Read these off the matrix that follows.
1) Report the largest entry in the last column.
2) Report the entry directly above the smallest entry.
3) Report the top-left entry.
4) Report the third-last entry, reading row by row.
5) Report the entry in the top-right corner.
6) Report the largest entry in the first column.
7) Report the entry in the bottom-right corner.
8) Report the maximum.
[[ -8 -27   7   7 -17 -21  21   5  -1   1 -16  10  19  -4  15]
 [-22 -14   0   5 -13 -19  14   6   6 -10 -16   8  12  -6   3]
 [  2 -44  19   9 -21 -27  12  -9 -24  13 -35   5  14 -25  16]
 [ 13 -11  19  11   2  -1   7   1  -8  17  -9   7  10  -8  13]]
1) 16
2) -14
3) -8
4) 10
5) 15
6) 13
7) 13
8) 21

grid =
[[ 0.168  0.169  0.175  0.171 -0.074 -0.076  0.203 -0.072 -0.082  0.190
  -0.075 -0.079  0.191  0.179  0.168]
 [ 0.122  0.121  0.128  0.122  0.024  0.017  0.143  0.027  0.011  0.137
   0.021  0.016  0.133  0.131  0.122]
 [ 0.051  0.050  0.055  0.048  0.136  0.123  0.054  0.139  0.119  0.058
   0.130  0.125  0.047  0.056  0.052]
 [ 0.045  0.043  0.049  0.041  0.153  0.139  0.046  0.157  0.135  0.051
   0.147  0.141  0.039  0.050  0.046]
 [ 0.119  0.119  0.125  0.120 -0.074 -0.071  0.131 -0.073 -0.075  0.125
  -0.072 -0.074  0.135  0.123  0.120]
 [ 0.095  0.094  0.099  0.094  0.064  0.054  0.111  0.067  0.049  0.108
   0.059  0.055  0.100  0.102  0.095]
 [ 0.252  0.254  0.262  0.258 -0.224 -0.217  0.306 -0.222 -0.226  0.282
  -0.221 -0.224  0.292  0.266  0.252]
 [ 0.086  0.085  0.091  0.085  0.083  0.072  0.101  0.086  0.068  0.099
   0.078  0.073  0.090  0.094  0.086]
 [ 0.132  0.131  0.138  0.132  0.000 -0.006  0.155  0.003 -0.012  0.148
  -0.002 -0.007  0.145  0.141  0.132]]
The entry just left of the largest entry -> -0.217
The entry at the centre? -0.073
The largest entry? 0.306
The entry just left of 0.143 is 0.017
The entry just right of the largest entry: -0.222
The minimum: -0.226
The entry just left of the centre entry: 0.131
The entry just left of 0.047? 0.125
The entry just right of 0.282? -0.221
The entry just right of the centre entry -> -0.075
The first entry in reading order? 0.168
The entry just right of 0.091 -> 0.085
The second entry in reading order: 0.169
The entry just right of the smallest entry is 0.282
The third entry in reading order is 0.175

Questions about the table below.
1) Find the last entry, reading row by row.
2) Find the top-right entry.
3) Find the entry directly above 25.
4) Find the smallest entry in the last column.
5) Find the entry directly above 5.
6) Find the first entry in the row that holds the smallest entry.
7) Find the 3rd entry from the end, reading row by row.
8) Find the 1st entry on the main diagonal.
-39	6	-27	-40
-6	-28	-21	-44
3	39	-32	27
-38	4	-6	45
19	-45	33	-1
12	-42	28	19
33	-15	-39	-17
5	-41	32	0
-44	43	12	31
10	25	32	45
11	42	31	-15
0	-9	-26	35
1) 35
2) -40
3) 43
4) -44
5) 33
6) 19
7) -9
8) -39

38,42,-39,36,39,-38
-26,-25,31,-27,-25,36
40,44,-42,40,41,-42
What is the entry in the top-left corner?
Answer: 38
The entry just left of 41: 40
What is the bottom-left entry?
Answer: 40
The top-right entry: -38
The entry just right of the largest entry: -42
What is the entry just right of -26?
Answer: -25
